In the rows, 128 means zero.
Each row of numbers belongs to one of the objects below and depends on some of the facts about them. Some rows are named. Which object is each other row?

Some objects and their rows:
[116 110 134 152 104 151 115 129 119 126 122 152 144 135 135 143 134 151
 134 123 101 136 172 130 125 151 139 100 159 133 120 130 133 115 130] : bagre
[123 128 139 153 144 122 117  85 129 108 132 134 149 153 122 140 141 142
 104 103 121 132 113 112 124 114 136 100 136 115 124 114 134 108 129] : guplal
[133 119 141 144 119 164 124 154 159 126 137 146 139 114 139 136 111 166
 170 123 129 132 181 127 149 155 154 120 124 107 134 146 107 139 120] : zanoli
[122 118 128 128  91 141 118 185 124 134 123 151 124 119 131 146 122 135
 121 123 114 127 155 132 141 145 131 101 136 127 117 150 131 129 118] : skodrul
[198 113 160 184 160 188 119  68  94  91 103 149 158 134 132 143 139 208
 159 113 119 126 149  95 107 177 145  96 135  75 104 119 139 118  80] : digil
[134 120 147 171 141 166 114 174 127 119 108 155 156  83 141 130 124 227
 214 133 129 141 208 125 115 229 145  96 130  96 127 161 116 136  95] : samin
[ 64 132 133 160 119 117 114 165 147 127 136 144 152  96 133 137 129 177
 158 118 126 149 179 132 128 167 147  98 136 135 146 152 109 117 134] : satrer
[103 114 134 156 104 136 117 128 128 129 125 146 140 137 137 147 132 145
 121 117 105 136 163 132 136 140 138 104 160 142 126 131 125 114 135] : felugrul
[170 129 146 162 166 139 120 109 124  97 117 136 148 142 121 137 129 167
 128 105 133 124 121 112 135 145 135 107 131  95 116 128 131 122 100] : lanutril
[121 130 134 155 153 106 117  92 133 106 137 141 146 145 108 152 145 134
  99 101 126 130 116 108 122 116 137 102 132 113 121 123 136 108 130] : skadreflis
[117 128 145 152 162 111 128 117 136  97 138 131 155 155 151 141 137 136
  67 106 128 123 107 127 118 120 143 102 130 121 127 101 124 111 143] : rubak
[114 117 126 130  99 144 115 163 126 124 123 140 129 132 133 142 128 142
 121 123 105 133 150 137 152 140 139 109 151 146 125 138 132 122 129] : ruvo
[150 117 142 126 105 161 128  63 161 127 168 148 131 159 133 153 125 111
 121 110 120 124 147 100 138  76 153 120 104  79 117 110 115 128 140] : fleva
[129 132 131 139 143 124 115 106 129 106 133 131 138 144 111 138 136 137
 103 105 127 130 105 111 137 117 133 104 134 117 121 123 141 114 122] : truflas
[120 109 135 162 119 139 116 134 125 123 123 156 141 126 130 155 137 152
 130 120 103 131 172 128 123 154 140 102 151 133 117 139 131 117 131] : tribru
[195 118 149 167 170 165 118  98 114  95 106 146 153 136 121 139 137 188
 152 114 130 123 141 101 111 176 141 101 128  77 106 128 140 126  87] : selin
[146 121 117 132 119 135 112 172 142 113 114 134 115 112  79 151 117 176
 148 111 113 138 134 140 201 129 135 128 155 158 132 181 133 134  99] : droplum

There are 3 kinds of fact about the objects: Σ, Λ, ψ.
Σ: points at; Λ: is of sort; ψ: uses
bodre Σ levas; bodre Σ skotren; brebru Σ migre; brebru Σ statru; brebru Σ zaste; brokul Σ skubras; dredoflas Σ memosil
dredoflas Σ skubras; dredoflas Σ dogror; droplum Σ gobrom; droplum Σ guplal; droplum Σ trokil; drostal Σ fluplok; drostal Σ sagruklik
drostal Σ beklel; fadoskol Σ nupam; fadoskol Σ roflum; flepur Σ vutek; flepur Σ tenes; flepur Σ rutar; flepur Σ grozus
foplaver Σ zoklas; fuma Σ liplok; graku Σ nusteli; graku Σ lopi; graku Σ sagruklik; grifam Σ stelugres; grifam Σ skubras
gristam Σ flostas; katim Σ migre; katim Σ tribru; kelerel Σ drezas; kelerel Σ pibo; kelerel Σ tigadris; klakem Σ gruze
klakem Σ tiklu; klakem Σ fepeves; klebrek Σ mimom; klepel Σ nusteli; klepel Σ satrer; klepel Σ tisker; klepel Σ vupo
klepel Σ statru; klepel Σ rubak; kletrupum Σ trenak; kletrupum Σ tisker; klosketus Σ pibo; klosketus Σ vufan; kloto Σ fimur
kloto Σ raro; kloto Σ flidim; kloto Σ rogrus; kuvaklik Σ lopi; lago Σ memosil; lago Σ neli; latufik Σ kaplam
madraplor Σ trenak; madraplor Σ pusu; nedresti Σ suskel; noklen Σ grovul; noklen Σ skozen; noklen Σ digil; pabre Σ flobras
pobrotam Σ noskam; pobrotam Σ guplal; poda Σ skobal; poda Σ pleflal; ruste Σ vegen; ruste Σ skubras; seno Σ tisker
seno Σ flobras; seno Σ defi; skastas Σ piran; skibin Σ piran; skodrul Σ zoklas; skodrul Σ fleva; skodrul Σ piran
stebugi Σ rafen; stebugi Σ gokis; stumos Σ bagre; stumos Σ sagruklik; stumos Σ statru; stusus Σ trutoza; stusus Σ bapi
stusus Σ grozus; stusus Σ bristiplom; tivugon Σ naklem; tivugon Σ skadreflis; tivugon Σ gasun; tivugon Σ pusu; trufon Σ leskam
tunok Σ kiflon; tunok Σ grozus; tuplam Σ vutek; tuplam Σ felugrul; tuplam Σ skadreflis; tuplam Σ defi; tuplam Σ tabe
tuplam Σ leskam; tuplam Σ grune; ziklon Σ valo; ziklon Σ plenik; ziklon Σ taflarem; ziklon Σ teza; zoki Σ destol
zoki Σ sagruklik; zuflaku Σ gobrom; zuflaku Σ sagruklik; zuflaku Σ skotren; zuflaku Σ rogrus; bagre Λ b; bapi Λ c
beklel Λ b; bipin Λ b; bodre Λ a; brebru Λ a; bredustu Λ e; bripoter Λ b; bristiplom Λ a
brokul Λ a; defi Λ a; destol Λ a; digil Λ a; dogror Λ c; dredoflas Λ b; drezas Λ c
droplum Λ b; drostal Λ c; fadoskol Λ b; felugrul Λ b; fepeves Λ b; fimur Λ a; flepur Λ e
fleva Λ d; flidim Λ a; flivo Λ d; flobras Λ d; flostas Λ a; fludadom Λ d; fluplok Λ b
foplaver Λ a; fuma Λ f; gaklom Λ a; gasun Λ e; gatom Λ b; gobrom Λ f; gokis Λ a
golam Λ d; gososto Λ e; graku Λ a; grifam Λ d; gristam Λ c; grovul Λ e; grozus Λ a
grufam Λ b; grune Λ b; gruze Λ a; gumas Λ f; guplal Λ a; kaplam Λ a; katim Λ a
kelerel Λ b; kidre Λ a; kiflon Λ a; kiver Λ b; klakem Λ a; klebrek Λ b; klepel Λ a
kletrupum Λ c; klisti Λ d; klodre Λ d; klosketus Λ e; kloto Λ b; klupovun Λ e; kose Λ a
kuvaklik Λ a; lago Λ a; lanutril Λ a; latufik Λ b; leskam Λ a; levas Λ a; liplok Λ a
lopi Λ d; madraplor Λ a; memosil Λ f; metra Λ b; midor Λ a; migre Λ d; mimom Λ a
mistoni Λ c; naklem Λ a; nedresti Λ a; neli Λ a; noklen Λ b; noskam Λ f; novam Λ e
nupam Λ a; nusteli Λ a; pabre Λ a; pibo Λ f; piran Λ d; pleflal Λ c; plenik Λ a
plilun Λ e; plivate Λ a; plostam Λ a; plotar Λ a; pobrotam Λ b; poda Λ b; postun Λ c
pusu Λ a; rafen Λ b; raro Λ f; roflum Λ a; rogrus Λ a; rubak Λ a; ruste Λ c
rutar Λ c; ruvo Λ b; ruzil Λ c; sagruklik Λ a; samin Λ e; satrer Λ e; selin Λ a
seno Λ a; skadreflis Λ a; skason Λ f; skastas Λ a; skibin Λ a; skobal Λ a; skodrul Λ b
skotren Λ a; skozen Λ a; skubras Λ c; statru Λ a; stebugi Λ a; stelugres Λ d; stilo Λ d
stiskal Λ c; storor Λ a; stoze Λ c; stumos Λ a; stusus Λ d; sugron Λ a; suskel Λ b
tabe Λ a; taflarem Λ a; tenes Λ a; teza Λ a; tigadris Λ a; tiklu Λ a; tisker Λ e
tivugon Λ d; tola Λ a; trabra Λ a; trenak Λ b; tribel Λ a; tribru Λ b; trokil Λ e
trubretun Λ c; truflas Λ a; trufon Λ f; trutoza Λ c; tunok Λ c; tuplam Λ a; tuvu Λ e
valo Λ f; vatras Λ d; vefabu Λ a; vegen Λ d; vufan Λ a; vupo Λ a; vutek Λ b
zanoli Λ c; zaste Λ a; zibo Λ a; ziklon Λ c; zitre Λ c; zoki Λ b; zoklas Λ a
zuflaku Λ a; zutrol Λ e; bodre ψ nusteli; bodre ψ graku; brebru ψ tola; bredustu ψ stelugres; bredustu ψ drezas
bredustu ψ rutar; bredustu ψ noklen; brokul ψ trabra; brokul ψ tigadris; brokul ψ nedresti; brokul ψ fepeves; destol ψ metra
digil ψ poda; digil ψ zitre; digil ψ seno; dogror ψ beklel; dogror ψ flivo; dogror ψ stiskal; dogror ψ tuvu
droplum ψ liplok; droplum ψ fepeves; flobras ψ stusus; foplaver ψ kletrupum; foplaver ψ madraplor; golam ψ vegen; golam ψ rubak
golam ψ bipin; gososto ψ vegen; gososto ψ fluplok; gososto ψ plostam; grufam ψ tigadris; grune ψ flepur; grune ψ klakem
grune ψ nedresti; kiver ψ klakem; kiver ψ gumas; kiver ψ tuvu; klisti ψ skodrul; kloto ψ fludadom; kloto ψ tenes
kloto ψ skadreflis; kloto ψ fleva; kloto ψ grozus; klupovun ψ nusteli; klupovun ψ fleva; klupovun ψ bipin; lanutril ψ vufan
latufik ψ tribel; latufik ψ pusu; latufik ψ statru; midor ψ fepeves; midor ψ gatom; mimom ψ leskam; mistoni ψ graku
mistoni ψ pabre; naklem ψ fludadom; neli ψ fludadom; neli ψ novam; neli ψ kaplam; noskam ψ stelugres; noskam ψ rutar
noskam ψ skason; nupam ψ rafen; nupam ψ truflas; nupam ψ skozen; nupam ψ trabra; pibo ψ bapi; pleflal ψ trubretun
pleflal ψ tenes; pleflal ψ kose; plilun ψ bripoter; plilun ψ beklel; plilun ψ rubak; plivate ψ fadoskol; plivate ψ flidim
plivate ψ flostas; plotar ψ gobrom; plotar ψ bristiplom; pobrotam ψ kiflon; postun ψ valo; postun ψ rutar; postun ψ novam
postun ψ rubak; roflum ψ madraplor; ruzil ψ gatom; samin ψ bagre; samin ψ vufan; samin ψ poda; samin ψ gristam
selin ψ gaklom; selin ψ pusu; selin ψ defi; selin ψ poda; selin ψ tribru; skibin ψ seno; skubras ψ rogrus
stilo ψ guplal; storor ψ rafen; storor ψ ruvo; storor ψ tigadris; suskel ψ truflas; suskel ψ sugron; teza ψ flepur
teza ψ gokis; teza ψ kelerel; teza ψ metra; teza ψ skastas; tiklu ψ graku; tiklu ψ klebrek; tivugon ψ grovul
tivugon ψ flepur; tivugon ψ katim; tivugon ψ piran; tivugon ψ tabe; trokil ψ kelerel; trokil ψ klodre; trokil ψ kidre
trufon ψ poda; trutoza ψ ruste; trutoza ψ fimur; trutoza ψ klebrek; trutoza ψ rogrus; tuplam ψ grozus; vatras ψ kaplam
vatras ψ tribru; vefabu ψ satrer; zanoli ψ fuma; zanoli ψ defi; zaste ψ ruvo; zaste ψ bripoter; zaste ψ skastas
zaste ψ zibo; zoki ψ drostal; zoki ψ tunok; zoki ψ novam; zoklas ψ ziklon; zoklas ψ grifam; zutrol ψ kidre

Which object is each row?
No name comes twice in this set of rows, the named rows included.
[131 132 138 140 140 124 120 118 129 106 130 127 147 154 135 127 130 136
  94 109 129 126 103 118 129 124 133 101 129 112 121 112 135 115 128] | kidre
[ 72 134 129 129 119 115 116 213 147 129 133 136 143  99 137 126 120 169
 150 125 136 146 168 139 140 172 139  97 127 133 144 158 114 130 132] | flepur
[165 136 114 146 163 119 108  94 137  89 115 118 117 120  55 152 128 181
 135  89 129 139  84 113 201  96 139 132 142 142 130 165 139 121  90] | midor
[139 134 132 121 130 130 121 140 123 105 130 133 135 142 123 137 130 135
  90 108 130 125 101 114 137 121 130  98 121 109 116 121 142 122 115] | skastas
[103 130 127 109  90 148 118 164 159 147 157 139 123 123 140 129 117 111
 181 134 131 130 172 123 138 146 140 112 119 106 131 145 125 132 133] | ruste
[141 138 134 132 129 123 121 132 138 109 123 139 140 143 102 143 134 134
  85 107 131 133 110 110 126 117 127  99 110 109 110 127 145 121 119] | stebugi
[141 122 136 144 126 131 122 190 145 120 117 143 135 127 126 140 113 156
 129 115 119 123 149 144 159 154 132 117 143 134 125 159 115 131 113] | pobrotam
[137 134 142 168 184 105 119  88 149 100 130 119 155 160 121 118 134 148
 128 104 130 127 104 126 141 131 137 119 155 123 135 123 128 108 128] | mimom
[251  87 129 146 104 148 122 103 100 111  89 168 144 195 137 134 124 224
 169 139  87 118 149 120 127 185 127 101 140  74  77 137 146 137  98] | trufon
[177 116 141  97 118 169 133 109 176 116 153 130 138 169 143 128 109 133
 122 121 129 122 130 116 171  95 149 130 109  77 124 114 120 145 131] | tivugon

The same objects again, as new rows of numbers:
Known rows:
[ 94 130 116 112 151  96 148 157 110  90  97 144 153 151 167 182  98 161
  98 117 112 138 164 129 185  95 165 109 120 199 122 127 159 102 136 100
 118] : fepeves
[117 121 118  91 118  86 121 153 147  89 129 121 159 127 127 189 122 136
 113 118 127 113 153 125 174 142 164 137 108 175 119 107 111 124 132 148
 138] : vegen
[137 124 102 117 119 153 139 102 146  89 162 139 112 130 146 138 112 113
  93 138  81  77 154 166 210 122 167 118 113 140 119  79  82 161 119 125
  85] : skastas
[136 141 120 108 142 118 132  97 123  95 113 121 117 135 118 173 130 125
 114 118 113 137 166 140 183 136 151 166  88 148 118  80 120 137 135 147
 114] : rogrus
[164 125 110 134 135  95 154 123 116  94 115  99 149 129 108 130 115 128
 121  98 121 128 183 134 195 160 161 180  99 159 109 104 125 136 127 158
  96] : gobrom
[149 132  98 110 146  62 120 108 134  43 133 111 156 149 106 165 107 140
 124 102 149  85 182 132 186 148 155 149  91 185 123 108  99 148 101 152
 118] : zanoli
[175 104 131 111 159 111 131 127 118  22 130 158  83 111 118 169 137 146
 153 104 133 121 134 121 134 122 164 176  81 176  84  79 148 158  80 135
 101] : neli
[140 137 121 120 136 117 135 117 120  88 123 127 119 137 122 175 135 124
 121 118 108 132 171 140 176 142 140 146  91 149 121  81 122 132 133 147
 117] : tabe
[152 118  96  83 177 112 137 100 136  90  93 165 159  97 175 180 110 162
  87  92 128 103 132 126 181  99 213 185 119 184  70 120 139 167  99 110
 160] : zoki
[136 147 112 126 141 123 136 104 126  93 115 131 129 130 121 182 130 140
 125 109 107 132 165 144 179 145 145 160  96 149 124  74 128 151 131 152
 123] : statru
[128 111 105 109 150  94 139 175 130  92 111 141 137 119 168 205 122 161
  94  88 124 143 159 134 193 120 171 126 108 183 109 112 135 106 133 110
 139] : tribru
[140 128 116 116 143 116 124  92 123  50 137 132  97 145 148 170 119 128
 121 125 119 103 169 124 185 126 154 151  83 153 110  97 108 162 114 137
 100] : zoklas
[135  79 111  88 133 104 128 152 147 119  98 119 157 117 171 206 165 129
  79 116  98 109 133 145 191  96 180 115 144 196 132 137 143 126 122 134
 135] : dredoflas
[137 138 119 124 136 120 135 114 123  87 120 128 121 135 124 175 132 132
 125 115 109 131 166 142 177 145 141 148  93 151 122  76 126 141 133 150
 115] : vupo
[140 135 122 120 139 118 136 117 120  88 121 128 117 135 120 175 134 125
 123 118 111 134 171 140 178 143 143 152  94 152 117  81 125 131 133 147
 113] : taflarem
[135 135 121 117 138 115 132 114 123  89 121 123 114 135 121 174 135 125
 120 115 110 137 168 141 181 139 145 152  92 149 122  79 122 135 134 148
 112] : fimur
[147 126  89 111 144  80 130 121 137  93 133 114 181 137  90 142 124 118
  97  96 123  84 171 184 186 144 158 128 112 175 130  96  96 121 100 155
 126] : gristam

Rows to name:
No name comes twice in this set of rows, the named rows included.
[120 122 115 100 145  87 130 129 118  62 102 137 145 143 206 190 110 141
  98 117 131 108 171 102 189 113 170 139 100 193 101 143 127 141 131 107
 150] | grune
[125 141 122 123 137 119 141 109 110  86 119 132 125 149 121 172 124 127
 125 127 105 129 173 134 176 133 139 139 100 156 125  90 133 133 132 146
 107] | trabra
[116 148 129 124 142 119 146 104  95  86 113 137 135 168 123 165 110 123
 126 143 101 121 184 129 173 124 131 129 104 162 127 105 140 131 129 146
  99] | tigadris
[161 113 129 116 162 108 129 123 118  24 126 152  85 120 119 167 131 149
 148 102 132 125 138 131 139 119 162 173  79 176  95  80 149 156  82 133
  99] | naklem
[131 140 108  93 142  52 111  92 138  43 122  90 142 150 107 140 111 126
 114 106 158  93 173 144 188 138 162 167  79 187 123 104  93 141 113 139
 113] | trutoza
[124 120 103 104 150  98 140 161 135 104 105 138 147 120 166 210 117 163
  91  91 121 142 161 129 203 123 172 134 112 180 110 111 133 116 141 113
 143] | bagre
[138 130 122 123 140 116 136 124 117  84 123 131 115 131 120 167 136 126
 123 111 109 136 162 147 168 140 141 148  90 155 119  74 130 127 125 144
 113] | skadreflis
[122 150 127 119 145 113 131  74  92  54 112 136 125 176 145 169 107 125
 135 149 112  98 184 109 169 117 138 148  95 169 122 123 137 161 114 146
 107] | storor
[130 139 122 122 142 118 138 113 111  87 120 130 122 144 119 169 128 126
 121 123 106 135 171 140 175 131 140 143  96 156 121  87 131 126 128 147
 108] | liplok
[162 111 114 139 123  94 149 132 121  91 116  89 147 132 111 141 131 126
 128 105 116 119 178 139 191 155 157 172 105 167 122 110 128 143 124 164
  88] | memosil
[141 129 108 194 105 127 140 112 116  79 134  83 153 141 124 126 130 137
 147  90  98 133 169 150 156 176 146 197  81 136 143  92 139 161 119 183
 102] | tisker

Now the same objects, written a new way:
Named rows:
[110  88 122 127 114 113 108 152 131 101 164 190 152 126 188 108 111 127
 141 133 151  89 103 137 105 110] : seno
[118  73 110 132 102 106 115 167 121  85 137 150 148 107 170 104 114 143
 139 153 162 141 111 104  72 135] : roflum
[116  77 118 130  98 125 117 165 111  92 163 163 139 108 155  99 117 130
 138 143 156 112 122  95  48 107] : tuplam
[119  94  99 126  77 125 100 193 112  80 149 169 118  96 176  83 128 108
 130 155 157  98  83 112  56 133] : bodre
[115  82 117 126 107 126 107 156 132  90 141 140 138 112 170 108 124 140
 138 160 156 107  91 109  98 143] : guplal
[117  89 116 138 120 139  93 171  95 105 118 162 156 110 181  97 113 115
 124 135 163 141 118 165  52 140] : skibin
[116  78 114 126 108 122 108 154 130  87 140 145 145 115 175 110 119 143
 140 160 154 122  92 112 104 146] : kidre
[118  78 113 133 103 107 111 165 121  82 139 149 146 109 172 105 116 139
 140 154 161 138 109  99  76 129] : plotar
[103 112 110 117 106 146 102 160 124 187 181 100 144 103 155 112 104 130
 129 133 155 147  74 117 113 151] : kelerel
[104 114 113 120 104 144  98 155 122 183 182 101 144 106 155 113 105 125
 131 136 153 150  78 112 118 146] : noklen
[112  90 125 127 110 129  91 146 132  95 169 155 136 100 159 115 116 147
 151 149 163 169  79 116 136 127] : vegen
[108  84 116 123 109 126 108 166 119 109 191 182 138  94 152 109 108 141
 149 129 170 177 103 121  97 123] : tivugon
[113  84 120 131 110 108  99 163 126 100 167 159 138  94 154 110 112 142
 155 142 174 188  95 105 105 124] : stilo
[ 98 125 116 132  69  75  99 180 128 180 154  18 183  93 145 138 100 113
 122  95 160 175  96 111 101 192] : trokil
[ 99 127 118 133  69  74  98 180 129 180 156  18 185  93 147 137 101 111
 123  97 160 173  96 112 100 190] : zutrol
[103 130 120 135  57  74  89 182 129 170 155  14 174  94 147 129 108  94
 123 101 159 159  85 103  90 176] : klupovun
[106 100 120 125 101 104  96 162 133 122 179 124 146  81 135 122 109 133
 146 118 179 199  85 106 115 135] : pibo

Rows to name:
No name comes twice in this set of rows, the named rows included.
[118  71 106 128 103 108 119 166 119  86 137 153 153 107 173 106 111 149
 140 152 159 153 113 107  79 143] | teza
[ 97 112 127 142 123 102  92 171 141 155 168 163 148  78 136 116 103 134
 134  93 187 159  80 149 102  96] | trufon
[115  83 129 140 111 106  96 156 125  99 165 159 137  97 144 107 115 137
 157 140 173 179 102  99  99 104] | vatras
[112 101  96 133  88 136  91 179 117  79 154 179 101 101 172  92 133  98
 133 168 137  89  81 107 129 160] | graku
[114  83 116 132 110 117 103 154 131  84 143 151 138 116 174 109 122 132
 143 160 150 113  97 106 120 141] | statru
[ 95 138 130 151  89  57  89 183 146 197 132  35 187  91 153 136 100 112
 118  83 170 141  86 137 100 157] | samin
[117  73 106 135 104 107 113 167 117  83 137 153 144 106 168 105 114 142
 140 158 156 149 116  98  91 142] | destol
[115  75 115 131 102 111 104 157 118 100 163 163 140  96 146 106 108 145
 157 143 172 202 102 113 103 128] | golam
[120 117  93 119  82 100  93 178 121 155 148  87 145  96 177  96 108 104
 127 147 166 146  53  84  82 142] | mistoni
[113  89 115 119  99 131 104 159 125  90 165 171 141 119 183 103 119 121
 139 146 149  93  94 124  95 127] | pabre
[109 113 117 123 105 124  98 157 136 179 166  82 148 106 160 116 107 131
 136 141 163 151  66 106 116 151] | vutek
[116  74 115 129 104 123 108 145 125  85 137 147 146 120 168 107 118 141
 143 159 152 127 100 112 106 140] | rubak
[116  89 115 122 115 162  90 155  98  97 133 148 150 117 181 104 120 114
 125 148 152 136 108 160  85 168] | skastas
[117  79 117 139 110 101 108 167 127  92 128 154 148 106 173 105 115 141
 140 148 165 128 106 109  73 121] | lanutril
[117  81 115 125 108 108 116 170 122  77 151 144 148 103 177 112 118 140
 138 155 161 141 117  85  72 139] | nupam

